Here is a tiny trained network, its code and every weight. The questions are about switching its units off for an input and a target symbol, where a switched-off unit gives its printed mean instead of its output.

import numpy as np


def w(rows, s, z=0):
    codes = np.array(rows[::2]) - 128.0
    scale = np.full(codes.shape[1], s)
    scale[-1] = z or s
    return codes * scale


def f(y):
    return y / 2 * (1 + np.tanh(0.7978845608 * (y + 0.044715 * y**3)))


def softmax(a):
    e = np.exp(a - a.max(-1, keepdims=True))
    return e / e.sum(-1, keepdims=True)


def log_softmax(a):
    a = a - a.max(-1, keepdims=True)
    return a - np.log(np.exp(a).sum(-1, keepdims=True))


def net(x, mask):
    ids = ['ΓΘΛΞβδεημπτ'.index(c) for c in x.split()]
    T = len(ids)
    res = E[ids] + P[:T]
    u = 0
    for l in range(2):
        r = res
        for j in range(2):
            rows = slice(2 * j, 2 * j + 2)
            q, k, v = (r @ M[l][rows].T for M in (Q, K, V))
            z = softmax(np.where(np.tri(T) > 0, q @ k.T / 2**0.5, -1e9)) @ v
            o = O[l][rows]
            res = res + np.where(mask[u + j], z, o[:, -1]) @ o[:, :-1]
        u += 2
        y = f(res @ A[l][:, :-1].T + A[l][:, -1])
        res = res + np.where(mask[u : u + 8], y, B[l][:, -1]) @ B[l][:, :-1]
        u += 8
    return log_softmax(res[-1] @ U[:, :-1].T + U[:, -1])


Q, K, V, O, A, B = {}, {}, {}, {}, {}, {}
E = w([
[134,118,104,163],'Γ',
[164,26,36,70],'Θ',
[68,112,117,119],'Λ',
[79,127,99,169],'Ξ',
[113,59,161,151],'β',
[149,162,171,149],'δ',
[122,118,104,105],'ε',
[137,133,122,93],'η',
[194,150,42,79],'μ',
[76,147,141,108],'π',
[152,146,7,54],'τ',
],0.015)
P = w([
[185,109,57,254],'0',
[175,167,95,70],'1',
[167,156,184,73],'2',
[101,173,152,91],'3',
[116,129,190,61],'4',
[61,182,117,102],'5',
[112,141,122,72],'6',
[88,113,164,87],'7',
[137,124,142,49],'8',
],0.0054)
Q[0] = w([
[103,100,164,153],'0.h1',
[138,143,146,254],'0.h1',
[112,106,73,100],'0.h2',
[162,132,180,222],'0.h2',
],0.0083)
K[0] = w([
[165,172,56,112],'0.h1',
[117,114,68,67],'0.h1',
[119,83,110,215],'0.h2',
[107,122,133,2],'0.h2',
],0.0076)
V[0] = w([
[93,177,79,139],'0.h1',
[189,151,97,3],'0.h1',
[210,181,40,70],'0.h2',
[72,34,105,74],'0.h2',
],0.0059)
O[0] = w([
[72,190,141,101,63],'0.h1',
[12,110,62,140,141],'0.h1',
[40,149,81,74,156],'0.h2',
[115,26,113,253,254],'0.h2',
],0.0059,0.0015)
A[0] = w([
[152,186,166,41,167],'0.n1',
[198,52,154,129,66],'0.n2',
[168,59,126,217,158],'0.n3',
[166,212,68,1,121],'0.n4',
[89,20,73,120,140],'0.n5',
[168,45,46,156,200],'0.n6',
[100,72,71,231,6],'0.n7',
[36,65,122,113,141],'0.n8',
],0.0071,0.0021)
B[0] = w([
[91,97,184,196,138],'0.n1',
[106,125,162,185,176],'0.n2',
[73,133,161,203,196],'0.n3',
[37,50,204,155,200],'0.n4',
[87,79,43,195,248],'0.n5',
[124,1,107,183,254],'0.n6',
[142,48,137,164,149],'0.n7',
[87,155,71,150,193],'0.n8',
],0.0062,0.0045)
Q[1] = w([
[2,165,193,80],'1.h1',
[73,8,34,10],'1.h1',
[122,208,130,67],'1.h2',
[105,94,118,240],'1.h2',
],0.0042)
K[1] = w([
[126,141,41,129],'1.h1',
[47,156,1,205],'1.h1',
[98,210,19,34],'1.h2',
[185,29,178,201],'1.h2',
],0.0039)
V[1] = w([
[72,169,31,66],'1.h1',
[121,65,235,53],'1.h1',
[75,146,92,2],'1.h2',
[78,50,98,109],'1.h2',
],0.0088)
O[1] = w([
[206,60,226,201,90],'1.h1',
[84,86,63,26,99],'1.h1',
[244,22,241,147,1],'1.h2',
[204,163,73,254,250],'1.h2',
],0.0057,0.0098)
A[1] = w([
[136,255,104,197,62],'1.n1',
[120,205,77,179,5],'1.n2',
[96,91,91,131,24],'1.n3',
[107,222,156,108,230],'1.n4',
[144,181,152,115,135],'1.n5',
[120,183,160,118,248],'1.n6',
[135,163,167,128,104],'1.n7',
[107,170,102,164,56],'1.n8',
],0.0075,0.0013)
B[1] = w([
[187,201,105,85,239],'1.n1',
[227,119,97,44,255],'1.n2',
[155,80,116,118,201],'1.n3',
[161,129,255,41,159],'1.n4',
[254,115,132,116,122],'1.n5',
[166,145,211,78,133],'1.n6',
[135,74,162,67,118],'1.n7',
[173,235,112,64,211],'1.n8',
],0.0064,0.008)
U = w([
[190,165,234,123,225],'Γ',
[85,116,141,132,55],'Θ',
[91,124,172,243,103],'Λ',
[89,121,134,141,167],'Ξ',
[1,167,104,220,251],'β',
[180,157,125,179,117],'δ',
[85,60,97,154,8],'ε',
[143,69,166,165,183],'η',
[59,83,138,110,100],'μ',
[48,153,70,78,108],'π',
[62,77,134,145,152],'τ',
],0.0074,0.0022)

Each question gives the input, a string of symbols that net reads in full, and the target symbol t.
The units are the heads (2 rows each of Q, K, V and O) and the neurons (one row each of A and B). Each row of codes is followed by its name. A weight is (code - 128) times the scale printed after its matrix; where a second scale follows, it is the last column's (O, A, B and U).
mask holds one flag per unit, layer by layer, with each layer's heads first. A switched-off unit (its flag False) gives its mean, the last column of its rows in O or B, instead of its output. The means were averaged over made-up inputs and are rounded, as every weight is.
A unit's drop is (log p(t) with every unit on - log p(t) with that unit switched off) / (log p(t) with every unit on - log p(t) with every unit switched off).
The circuit of an input: a set's keep is (log p(t) with only the set's units on - log p(t) with every unit switched off) / (log p(t) with every unit on - log p(t) with every unit switched off). Starting from the 12 units with the biggest drops (on a tie, the unit counted first), units are removed one at a time, each time the one whose removal leaves the highest keep (on an exact tie, the one counted first), for as long as the keep stays at least 0.8.
units of the circuit, in order: the units of the circuit, biggest drop first
top k neurons: the k neurons with the biggest drops, biggest first
top k neurons in layer l: the k neurons of layer l with the biggest drops, biggest first
which heads matter: for each layer, one digit per head in row order, 1 if its drop is at least 0.15 and else 0, layers parted by /
drop when u is switched off: that unit's drop, to one decimal
input β β β β π, target π: units of the circuit, in order => 1.h1, 0.h2, 1.h2, 0.h1
input π β Θ η η δ μ β Θ, target ε: which heads matter => 00 / 00
input τ Θ π, target Λ: units of the circuit, in order => 1.h1, 1.h2, 1.n2, 0.h1
input τ Ξ Θ β β β β, target Λ: which heads matter => 11 / 11
input Θ β β Θ Λ Θ, target δ: top 4 neurons in layer 0 => 0.n5, 0.n6, 0.n7, 0.n3
input Θ Θ ε τ, target δ: top 3 neurons => 0.n5, 0.n6, 1.n2
input Θ Γ β β ε, target δ: top 3 neurons => 0.n5, 0.n6, 1.n1
input β β β Γ δ, target Γ: top 2 neurons => 1.n4, 0.n6
input Θ β δ β Ξ, target δ: top 2 neurons in layer 0 => 0.n6, 0.n5
input Θ β τ, target δ: top 2 neurons => 0.n5, 0.n6
input β Θ η, target π: top neuron in layer 0 => 0.n2
input β Θ Θ, target π: top 2 neurons in layer 1 => 1.n2, 1.n8
input Θ Θ β Θ β β β η, target δ: top 2 neurons in layer 1 => 1.n1, 1.n2
input Θ δ β Λ μ π Ξ, target δ: drop when 0.n3 is switched off => 0.0
input Θ Λ Λ, target δ: drop when 1.h1 is switched off => 0.2
input τ Θ δ, target Γ: drop when 0.n5 is switched off => 0.4
input Θ β Γ Λ, target δ: top neuron => 0.n5
